Here is a tiny trained network, its code and every weight. The questions are about switching its units off for an input and a target symbol, where a switched-off unit gives its printed mean instead of its output.

import numpy as np


def w(rows, s, z=0):
    codes = np.array(rows[::2]) - 128.0
    scale = np.full(codes.shape[1], s)
    scale[-1] = z or s
    return codes * scale


def norm(h):
    return h / np.sqrt((h * h).mean(-1, keepdims=True) + 1e-5)


def f(y):
    return np.maximum(y, 0)


def softmax(a):
    e = np.exp(a - a.max(-1, keepdims=True))
    return e / e.sum(-1, keepdims=True)


def log_softmax(a):
    a = a - a.max(-1, keepdims=True)
    return a - np.log(np.exp(a).sum(-1, keepdims=True))


def net(x, mask):
    ids = ['Γεζηλμ'.index(c) for c in x.split()]
    T = len(ids)
    res = E[ids] + P[:T]
    u = 0
    for l in range(2):
        q, k, v = (norm(res) @ M[l].T for M in (Q, K, V))
        z = softmax(np.where(np.tri(T) > 0, q @ k.T / 3**0.5, -1e9)) @ v
        res = res + np.where(mask[u], z, O[l][:, -1]) @ O[l][:, :-1]
        u += 1
        y = f(norm(res) @ A[l][:, :-1].T + A[l][:, -1])
        res = res + np.where(mask[u : u + 16], y, B[l][:, -1]) @ B[l][:, :-1]
        u += 16
    return log_softmax(norm(res)[-1] @ U[:, :-1].T + U[:, -1])


Q, K, V, O, A, B = {}, {}, {}, {}, {}, {}
E = w([
[35,144,143,152,129,193,164,235],'Γ',
[113,133,79,231,254,68,200,134],'ε',
[146,20,67,110,51,163,174,73],'ζ',
[192,79,173,97,201,160,102,70],'η',
[97,85,141,125,113,154,90,160],'λ',
[94,97,194,188,223,117,45,165],'μ',
],0.013)
P = w([
[206,149,152,112,20,119,125,95],'0',
[126,151,87,166,138,158,90,112],'1',
[224,130,107,143,194,187,168,194],'2',
[150,14,82,120,91,139,147,108],'3',
[122,150,79,168,144,156,88,109],'4',
[158,151,125,112,191,134,149,200],'5',
[135,17,134,154,92,165,128,75],'6',
[124,148,80,168,146,150,78,107],'7',
[156,154,149,92,187,114,144,199],'8',
[126,3,167,179,95,187,113,63],'9',
[120,157,67,171,147,150,85,98],'10',
],0.012)
Q[0] = w([
[140,148,225,2,105,166,136,176],'L0H0',
[191,122,223,108,96,73,185,136],'L0H0',
[119,98,187,131,160,110,205,175],'L0H0',
],0.0095)
K[0] = w([
[59,77,170,59,158,165,123,155],'L0H0',
[105,2,99,113,233,102,148,75],'L0H0',
[111,189,64,120,247,242,81,190],'L0H0',
],0.0082)
V[0] = w([
[152,192,198,141,26,202,140,140],'L0H0',
[163,193,253,144,103,241,133,117],'L0H0',
[163,189,254,193,178,128,179,76],'L0H0',
],0.0036)
O[0] = w([
[97,168,57,120,247,28,103,30,190],'L0H0',
[184,178,188,122,2,74,124,94,249],'L0H0',
[57,139,6,200,230,135,223,56,172],'L0H0',
],0.0073,0.0022)
A[0] = w([
[114,205,125,102,208,62,53,174,26],'L0N0',
[137,107,144,97,63,101,54,140,154],'L0N1',
[152,33,122,206,120,180,111,79,82],'L0N2',
[187,93,61,185,90,132,112,117,188],'L0N3',
[46,187,137,153,136,212,163,150,2],'L0N4',
[64,200,164,129,40,110,222,194,146],'L0N5',
[100,143,39,135,85,41,130,201,167],'L0N6',
[68,63,84,77,57,151,183,151,104],'L0N7',
[176,167,239,159,115,51,103,89,107],'L0N8',
[31,101,130,161,128,86,96,84,100],'L0N9',
[140,150,198,162,209,101,162,134,87],'L0N10',
[70,112,168,174,128,87,229,118,123],'L0N11',
[79,127,78,186,137,58,157,40,52],'L0N12',
[84,67,212,169,18,118,90,110,18],'L0N13',
[129,192,120,101,190,136,223,176,52],'L0N14',
[110,144,129,130,163,181,2,153,150],'L0N15',
],0.0077,0.0029)
B[0] = w([
[184,88,122,101,100,111,247,43,170],'L0N0',
[62,167,116,111,187,165,179,108,159],'L0N1',
[92,133,155,186,173,104,129,198,255],'L0N2',
[90,183,187,131,162,95,193,215,219],'L0N3',
[183,137,179,109,168,146,75,80,174],'L0N4',
[137,144,76,185,71,159,92,149,179],'L0N5',
[176,117,205,152,118,159,107,130,164],'L0N6',
[173,208,178,122,129,161,162,85,193],'L0N7',
[67,184,19,115,154,136,123,162,169],'L0N8',
[171,65,81,67,133,203,129,128,175],'L0N9',
[120,132,184,75,84,183,131,179,183],'L0N10',
[217,46,168,133,90,110,93,138,163],'L0N11',
[127,104,254,113,104,133,137,92,188],'L0N12',
[83,64,174,65,171,149,129,74,177],'L0N13',
[167,153,117,46,133,104,138,94,171],'L0N14',
[169,160,186,158,124,101,180,153,212],'L0N15',
],0.0065,0.0072)
Q[1] = w([
[98,195,189,239,136,105,102,19],'L1H0',
[184,193,225,70,153,115,206,117],'L1H0',
[147,255,105,117,110,83,142,112],'L1H0',
],0.0085)
K[1] = w([
[2,231,60,4,119,43,197,45],'L1H0',
[151,188,68,120,38,186,84,98],'L1H0',
[63,160,57,207,127,162,142,47],'L1H0',
],0.0091)
V[1] = w([
[183,94,52,255,23,174,123,80],'L1H0',
[117,154,116,199,185,114,198,149],'L1H0',
[150,83,64,151,152,55,109,82],'L1H0',
],0.0058)
O[1] = w([
[90,159,170,175,170,183,159,69,48],'L1H0',
[49,91,125,156,41,58,56,100,180],'L1H0',
[254,115,184,100,172,60,114,140,2],'L1H0',
],0.0096,0.0053)
A[1] = w([
[123,121,155,166,155,151,139,165,195],'L1N0',
[101,119,136,149,130,111,85,125,81],'L1N1',
[123,225,105,132,149,164,126,146,137],'L1N2',
[72,178,86,201,148,119,88,104,2],'L1N3',
[146,126,121,164,99,145,130,2,118],'L1N4',
[196,166,73,120,119,62,173,129,75],'L1N5',
[131,154,116,60,160,126,155,152,96],'L1N6',
[143,135,116,126,90,141,150,147,128],'L1N7',
[156,134,199,155,116,95,101,130,18],'L1N8',
[121,142,92,172,82,66,101,134,21],'L1N9',
[121,63,138,115,108,152,150,93,144],'L1N10',
[122,199,139,98,167,143,113,138,149],'L1N11',
[92,121,102,119,197,100,93,123,119],'L1N12',
[125,126,129,137,126,139,110,192,121],'L1N13',
[134,155,124,112,150,155,69,167,130],'L1N14',
[147,183,175,136,167,161,177,115,74],'L1N15',
],0.014,0.0035)
B[1] = w([
[138,187,155,101,97,135,130,92,254],'L1N0',
[80,123,68,87,157,159,164,94,153],'L1N1',
[111,146,147,70,151,78,169,158,194],'L1N2',
[167,138,136,216,113,248,95,119,148],'L1N3',
[221,35,140,115,137,120,96,95,164],'L1N4',
[143,148,115,96,208,155,65,153,152],'L1N5',
[122,134,143,188,127,135,151,99,159],'L1N6',
[142,103,130,174,137,133,87,85,164],'L1N7',
[86,135,233,156,86,63,110,101,163],'L1N8',
[93,89,88,121,36,117,91,156,149],'L1N9',
[148,182,125,108,193,130,85,135,202],'L1N10',
[116,158,120,134,145,142,194,121,178],'L1N11',
[171,101,116,215,83,168,100,149,157],'L1N12',
[157,108,69,134,152,102,129,113,192],'L1N13',
[83,86,135,119,121,99,125,88,165],'L1N14',
[46,86,84,63,85,123,144,170,218],'L1N15',
],0.011,0.0095)
U = w([
[99,41,73,143,60,88,65,167,140],'Γ',
[229,152,135,104,188,114,87,229,252],'ε',
[177,17,144,103,125,120,175,2,13],'ζ',
[39,176,109,75,146,114,195,172,117],'η',
[142,154,254,153,89,30,111,95,121],'λ',
[152,189,138,238,76,206,130,86,126],'μ',
],0.0069,0.0025)

Each question gives the input, a string of symbols that net reads in full, and the target symbol t.
The units are the heads (3 rows each of Q, K, V and O) and the neurons (one row each of A and B). Each row of codes is followed by its name. A weight is (code - 128) times the scale printed after its matrix; where a second scale follows, it is the last column's (O, A, B and U).
mask holds one flag per unit, layer by layer, with each layer's heads first. A switched-off unit (its flag False) gives its mean, the last column of its rows in O or B, instead of its output. The means were averaged over made-up inputs and are rounded, as every weight is.
A unit's drop is (log p(t) with every unit on - log p(t) with that unit switched off) / (log p(t) with every unit on - log p(t) with every unit switched off).
The circuit of an input: a set's keep is (log p(t) with only the set's units on - log p(t) with every unit switched off) / (log p(t) with every unit on - log p(t) with every unit switched off). Starting from the 12 units with the biggest drops (on a tie, the unit counted first), units are removed one at a time, each time the one whose removal leaves the highest keep (on an exact tie, the one counted first), for as long as the keep stays at least 0.8.
circuit, biggest first: the units of the circuit, biggest drop first
unit that matters most: the unit with the biggest drop
top k neurons: the k neurons with the biggest drops, biggest first
k most important neurons of layer l: the k neurons of layer l with the biggest drops, biggest first
drop of u: that unit's drop, to one decimal
input η η μ η λ ζ Γ, target μ: circuit, biggest first -> [L1N15; L1N2]
input Γ μ ε η μ η ζ ε η Γ μ, target ζ: circuit, biggest first -> [L0H0; L0N0; L1N4]
input Γ μ λ η, target ε: circuit, biggest first -> [L1N10]
input ζ ζ ζ η ε η, target ζ: 2 most important neurons of layer 0 -> [L0N3; L0N7]
input λ η μ λ η ε λ μ ζ Γ Γ, target ε: top 3 neurons -> [L1N5; L0N0; L0N13]
input Γ λ Γ η ε Γ ε μ Γ ζ ε, target ζ: circuit, biggest first -> [L1N4; L0N12; L0N2]
input Γ ε λ λ, target η: circuit, biggest first -> [L0N1; L1N10]
input μ ζ η η η μ Γ ζ η ε, target λ: circuit, biggest first -> [L0N12; L0N11; L1N8]
input ε Γ Γ Γ ε μ λ μ ζ η λ, target μ: top 2 neurons -> [L1N3; L0N15]
input Γ Γ ε Γ η λ η λ, target ζ: circuit, biggest first -> [L0H0; L1N4; L0N0]
input η ζ ζ, target μ: 3 most important neurons of layer 1 -> [L1N15; L1N7; L1N2]
input μ η η η λ ζ η λ ε, target ε: top 2 neurons -> [L0N3; L1N5]
input ε η Γ ζ μ λ η Γ, target μ: top 3 neurons -> [L1N3; L0N5; L0N3]
input Γ η Γ λ η μ ζ ε η, target η: most important neuron of layer 0 -> [L0N5]
input λ η ε ζ η η λ ε Γ ε ζ, target ε: top 2 neurons -> [L1N5; L0N2]
input Γ η ζ, target η: top 3 neurons -> [L0N3; L0N5; L1N15]
input η ζ λ η μ η, target ζ: top 3 neurons -> [L0N3; L1N14; L1N15]
input η Γ Γ ε ε, target λ: 2 most important neurons of layer 0 -> [L0N12; L0N8]
input η μ μ, target λ: 2 most important neurons of layer 1 -> [L1N0; L1N15]
input η η η λ Γ ζ μ η μ, target η: unit that matters most -> L1H0
input λ ζ μ λ λ, target ε: top 2 neurons -> [L1N5; L0N0]
input μ Γ η ζ ε μ η η μ ζ ε, target Γ: top 2 neurons -> [L0N8; L0N12]
input μ ζ ζ η η, target Γ: drop of L0N8 -> 0.8
input λ η μ ζ ζ μ μ, target Γ: drop of L1N2 -> 0.1
